Here is a tiny trained network, its code and every weight. The questions are about switching its units off for an input and a target symbol, where a switched-off unit gives its printed mean instead of its output.

import numpy as np


def w(rows, s, z=0):
    codes = np.array(rows[::2]) - 128.0
    scale = np.full(codes.shape[1], s)
    scale[-1] = z or s
    return codes * scale


def f(y):
    return np.maximum(y, 0)


def softmax(a):
    e = np.exp(a - a.max(-1, keepdims=True))
    return e / e.sum(-1, keepdims=True)


def log_softmax(a):
    a = a - a.max(-1, keepdims=True)
    return a - np.log(np.exp(a).sum(-1, keepdims=True))


def net(x, mask):
    ids = ['βγεηλξσψ'.index(c) for c in x.split()]
    T = len(ids)
    res = E[ids] + P[:T]
    u = 0
    for l in range(3):
        q, k, v = (res @ M[l].T for M in (Q, K, V))
        z = softmax(np.where(np.tri(T) > 0, q @ k.T / 2**0.5, -1e9)) @ v
        res = res + np.where(mask[u], z, O[l][:, -1]) @ O[l][:, :-1]
        u += 1
        y = f(res @ A[l][:, :-1].T + A[l][:, -1])
        res = res + np.where(mask[u : u + 8], y, B[l][:, -1]) @ B[l][:, :-1]
        u += 8
    return log_softmax(res[-1] @ U[:, :-1].T + U[:, -1])


Q, K, V, O, A, B = {}, {}, {}, {}, {}, {}
E = w([
[205,213,26],'β',
[6,139,96],'γ',
[171,206,90],'ε',
[67,59,230],'η',
[83,174,233],'λ',
[196,68,162],'ξ',
[56,89,101],'σ',
[98,117,59],'ψ',
],0.018)
P = w([
[51,150,32],'0',
[89,149,54],'1',
[93,168,39],'2',
[102,150,118],'3',
[92,152,133],'4',
[99,212,75],'5',
[141,148,191],'6',
[126,175,207],'7',
[142,163,243],'8',
[143,175,235],'9',
[133,250,130],'10',
[145,189,251],'11',
[145,192,242],'12',
],0.0022)
Q[0] = w([
[52,78,58],'0.h0',
[154,108,253],'0.h0',
],0.017)
K[0] = w([
[187,74,89],'0.h0',
[209,192,247],'0.h0',
],0.016)
V[0] = w([
[85,110,102],'0.h0',
[3,219,132],'0.h0',
],0.0053)
O[0] = w([
[73,110,96,175],'0.h0',
[132,55,254,254],'0.h0',
],0.0053,0.0047)
A[0] = w([
[149,35,108,144],'0.n0',
[115,41,130,145],'0.n1',
[221,49,129,50],'0.n2',
[139,242,73,71],'0.n3',
[194,133,103,121],'0.n4',
[174,144,115,3],'0.n5',
[84,179,92,89],'0.n6',
[254,51,69,104],'0.n7',
],0.0084,0.004)
B[0] = w([
[184,72,139,225],'0.n0',
[137,85,106,254],'0.n1',
[209,5,156,152],'0.n2',
[218,73,187,211],'0.n3',
[115,177,122,176],'0.n4',
[104,180,117,136],'0.n5',
[91,62,170,237],'0.n6',
[33,126,189,180],'0.n7',
],0.011,0.0023)
Q[1] = w([
[153,6,69],'1.h0',
[254,145,113],'1.h0',
],0.0063)
K[1] = w([
[15,162,64],'1.h0',
[250,150,3],'1.h0',
],0.0057)
V[1] = w([
[254,80,110],'1.h0',
[56,130,35],'1.h0',
],0.0062)
O[1] = w([
[134,1,142,4],'1.h0',
[106,185,6,120],'1.h0',
],0.0052,0.0035)
A[1] = w([
[43,90,115,44],'1.n0',
[219,66,108,62],'1.n1',
[160,4,102,41],'1.n2',
[136,163,182,6],'1.n3',
[109,110,91,147],'1.n4',
[49,112,177,162],'1.n5',
[40,185,100,88],'1.n6',
[254,103,149,22],'1.n7',
],0.0076,0.0023)
B[1] = w([
[143,45,87,210],'1.n0',
[211,103,133,167],'1.n1',
[174,56,27,193],'1.n2',
[70,173,90,179],'1.n3',
[76,153,107,186],'1.n4',
[132,26,187,254],'1.n5',
[103,61,162,211],'1.n6',
[159,192,2,185],'1.n7',
],0.0087,0.005)
Q[2] = w([
[77,158,80],'2.h0',
[5,72,136],'2.h0',
],0.017)
K[2] = w([
[87,216,145],'2.h0',
[2,142,218],'2.h0',
],0.017)
V[2] = w([
[254,163,132],'2.h0',
[192,181,217],'2.h0',
],0.006)
O[2] = w([
[244,105,3,3],'2.h0',
[183,209,75,135],'2.h0',
],0.007,0.006)
A[2] = w([
[79,163,7,191],'2.n0',
[151,158,221,1],'2.n1',
[177,68,146,215],'2.n2',
[125,217,87,88],'2.n3',
[66,105,96,26],'2.n4',
[71,184,186,140],'2.n5',
[146,80,215,85],'2.n6',
[97,73,169,138],'2.n7',
],0.012,0.0036)
B[2] = w([
[133,61,255,194],'2.n0',
[93,8,92,186],'2.n1',
[88,199,80,184],'2.n2',
[132,225,122,150],'2.n3',
[194,67,191,193],'2.n4',
[136,137,212,227],'2.n5',
[194,200,131,230],'2.n6',
[80,191,11,254],'2.n7',
],0.013,0.016)
U = w([
[162,175,180,84],'β',
[74,223,228,191],'γ',
[164,176,178,73],'ε',
[59,209,128,2],'η',
[150,70,245,113],'λ',
[70,128,128,246],'ξ',
[73,103,104,82],'σ',
[36,1,127,102],'ψ',
],0.0065,0.0076)

Each question gives the input, a string of symbols that net reads in full, and the target symbol t.
The units are the heads (2 rows each of Q, K, V and O) and the neurons (one row each of A and B). Each row of codes is followed by its name. A weight is (code - 128) times the scale printed after its matrix; where a second scale follows, it is the last column's (O, A, B and U).
mask holds one flag per unit, layer by layer, with each layer's heads first. A switched-off unit (its flag False) gives its mean, the last column of its rows in O or B, instead of its output. The means were averaged over made-up inputs and are rounded, as every weight is.
A unit's drop is (log p(t) with every unit on - log p(t) with that unit switched off) / (log p(t) with every unit on - log p(t) with every unit switched off).
The circuit of an input: a set's keep is (log p(t) with only the set's units on - log p(t) with every unit switched off) / (log p(t) with every unit on - log p(t) with every unit switched off). Starting from the 12 units with the biggest drops (on a tie, the unit counted first), units are removed one at a time, each time the one whose removal leaves the highest keep (on an exact tie, the one counted first), for as long as the keep stays at least 0.8.
circuit, biggest first: the units of the circuit, biggest drop first
unit that matters most: the unit with the biggest drop
k most important neurons: the k neurons with the biggest drops, biggest first
k most important neurons of layer l: the k neurons of layer l with the biggest drops, biggest first
drop when u is switched off: that unit's drop, to one decimal
input ψ γ σ ψ γ ξ, target ξ: unit that matters most : 0.n2
input ψ ψ ε ψ ε ε γ γ λ ψ ψ ξ, target σ: circuit, biggest first : [2.n2 0.n2 1.n2 2.h0]
input λ σ η ψ ψ σ λ λ γ ψ ψ ψ ξ, target σ: 2 most important neurons : [0.n2 2.n2]
input ψ ε η ε ψ ψ η, target η: 2 most important neurons : [2.n7 2.n2]
input ψ γ ψ ψ γ β ψ, target γ: 3 most important neurons of layer 2 : [2.n5 2.n1 2.n7]
input ε γ ψ ψ ψ γ ψ ε σ, target γ: 3 most important neurons : [2.n5 2.n7 2.n6]
input ψ γ λ σ ε ψ ψ η β ψ η, target η: 2 most important neurons : [2.n7 2.n6]
input σ β ψ ψ ξ ξ, target ξ: 2 most important neurons : [0.n7 2.n2]
input ψ ψ ψ, target ψ: 3 most important neurons : [2.n6 1.n5 2.n5]
input ψ σ ε ε, target ε: 2 most important neurons of layer 1 : [1.n7 1.n1]
input ψ η γ ψ ψ ξ λ γ ξ ψ, target λ: 4 most important neurons : [2.n7 2.n0 1.n0 2.n2]
input ψ ψ ψ ψ ψ ψ λ η ψ ψ σ ψ ψ, target λ: 4 most important neurons of layer 2 : [2.n7 2.n0 2.n2 2.n1]
input λ ε ε, target β: 2 most important neurons : [0.n3 2.n7]
input ε γ ψ ψ ε ψ, target γ: most important neuron of layer 0 : [0.n3]
input ψ ψ γ, target γ: drop when 0.h0 is switched off : 0.0
input σ ψ γ, target γ: drop when 2.n7 is switched off : 1.7
input λ β ε, target β: drop when 2.h0 is switched off : 0.5
